Below is a small trained network, with its code and all its weights. Each question gives an input and a class and asks what happens when units are switched off, that is, made to give their printed mean instead of their output.

import numpy as np


def w(rows, s, z=0):
    codes = np.array(rows[::2]) - 128.0
    scale = np.full(codes.shape[1], s)
    scale[-1] = z or s
    return codes * scale


def f(y):
    return np.maximum(y, 0)


def log_softmax(a):
    a = a - a.max(-1, keepdims=True)
    return a - np.log(np.exp(a).sum(-1, keepdims=True))


def net(x, mask):
    res = np.array(x, float).reshape(1, 4) / 4 @ E
    y = f(res @ A[0][:, :-1].T + A[0][:, -1])
    res = res + np.where(mask, y, B[0][:, -1]) @ B[0][:, :-1]
    return log_softmax(res[-1] @ U[:, :-1].T + U[:, -1])


A, B = {}, {}
E = w([
[58,94,132,247,108],'x0',
[144,68,62,93,121],'x1',
[137,136,96,179,211],'x2',
[217,111,158,206,116],'x3',
],0.015)
A[0] = w([
[146,159,121,133,56,206],'neuron 0',
[140,152,125,67,154,118],'neuron 1',
[156,144,149,90,157,118],'neuron 2',
[3,189,118,81,167,93],'neuron 3',
[148,53,64,113,122,233],'neuron 4',
[179,104,167,198,81,95],'neuron 5',
[211,147,152,163,109,147],'neuron 6',
[147,122,164,41,153,43],'neuron 7',
[32,63,128,170,107,89],'neuron 8',
[107,148,114,88,147,60],'neuron 9',
[95,235,235,139,151,253],'neuron 10',
[155,169,104,110,170,76],'neuron 11',
[137,177,116,142,209,206],'neuron 12',
[174,121,145,153,136,177],'neuron 13',
[142,135,92,137,214,93],'neuron 14',
[156,156,121,93,125,123],'neuron 15',
[111,113,159,107,60,118],'neuron 16',
[148,139,169,77,63,50],'neuron 17',
[107,99,110,132,139,103],'neuron 18',
[48,88,141,162,117,65],'neuron 19',
],0.017,0.0033)
B[0] = w([
[92,127,94,138,179,180],'neuron 0',
[145,97,157,148,107,220],'neuron 1',
[185,95,169,161,83,197],'neuron 2',
[152,85,148,84,207,247],'neuron 3',
[10,98,151,72,62,227],'neuron 4',
[122,83,160,147,148,250],'neuron 5',
[124,97,149,104,195,232],'neuron 6',
[160,120,115,133,115,234],'neuron 7',
[182,117,144,143,98,242],'neuron 8',
[137,96,117,132,148,181],'neuron 9',
[37,103,150,127,51,247],'neuron 10',
[167,114,109,161,92,191],'neuron 11',
[92,123,87,159,135,217],'neuron 12',
[123,92,143,81,153,198],'neuron 13',
[92,130,73,200,136,207],'neuron 14',
[144,80,122,159,100,193],'neuron 15',
[107,195,32,197,224,188],'neuron 16',
[125,124,81,181,127,209],'neuron 17',
[125,122,144,123,116,158],'neuron 18',
[197,86,135,172,103,213],'neuron 19',
],0.011,0.016)
U = w([
[225,113,143,169,76,114],'0',
[86,161,15,202,192,120],'1',
[137,87,192,43,249,128],'2',
[30,119,152,71,51,127],'3',
[96,135,129,111,129,249],'4',
[122,183,139,85,158,94],'5',
[134,183,146,90,147,98],'6',
[130,191,123,105,144,97],'7',
],0.014,0.015)

Each question gives the input, the list of numbers given to net, and the class t.
The units are the neurons (one row each of A and B). Each row of codes is followed by its name. A weight is (code - 128) times the scale printed after its matrix; where a second scale follows, it is the last column's (A, B and U).
mask holds one flag per neuron, in row order. A switched-off neuron (its flag False) gives its mean, the last column of its row in B, instead of its output. The means were averaged over made-up inputs and are rounded, as every weight is.
A unit's drop is (log p(t) with every unit on - log p(t) with that unit switched off) / (log p(t) with every unit on - log p(t) with every unit switched off).
The circuit of an input: a set's keep is (log p(t) with only the set's units on - log p(t) with every unit switched off) / (log p(t) with every unit on - log p(t) with every unit switched off). Starting from the 12 units with the biggest drops (on a tie, the unit counted first), units are removed one at a time, each time the one whose removal leaves the highest keep (on an exact tie, the one counted first), for as long as the keep stays at least 0.8.
units of the circuit, in order: the units of the circuit, biggest drop first
top k neurons: the k neurons with the biggest drops, biggest first
drop when u is switched off: that unit's drop, to one decimal
input [-3,7,-3,0], class 3: units of the circuit, in order	neuron 4
input [8,-4,-4,-3], class 0: top 2 neurons	neuron 19; neuron 8
input [-4,-8,4,6], class 3: top 2 neurons	neuron 10; neuron 3
input [2,4,-7,7], class 1: top 3 neurons	neuron 16; neuron 3; neuron 17
input [-7,0,7,2], class 0: top 2 neurons	neuron 2; neuron 16
input [8,7,8,3], class 0: top 3 neurons	neuron 8; neuron 19; neuron 16
input [-3,-3,-4,4], class 1: top 3 neurons	neuron 3; neuron 17; neuron 4
input [-6,-7,5,-2], class 3: top 2 neurons	neuron 10; neuron 19
input [7,8,0,-2], class 3: top 2 neurons	neuron 4; neuron 2
input [8,-8,-8,1], class 0: top 3 neurons	neuron 19; neuron 8; neuron 4
input [-7,-7,8,5], class 1: top 2 neurons	neuron 12; neuron 14
input [-1,-6,-8,-8], class 1: top 2 neurons	neuron 16; neuron 17
input [2,-8,-8,6], class 1: top 2 neurons	neuron 16; neuron 4
input [5,1,2,-4], class 0: units of the circuit, in order	neuron 8
input [-1,-5,4,-7], class 2: top 2 neurons	neuron 3; neuron 4
input [-1,-5,0,7], class 2: drop when neuron 6 is switched off	0.2
input [-1,-5,-4,-8], class 2: drop when neuron 3 is switched off	2.6
input [4,8,4,2], class 3: drop when neuron 4 is switched off	0.7
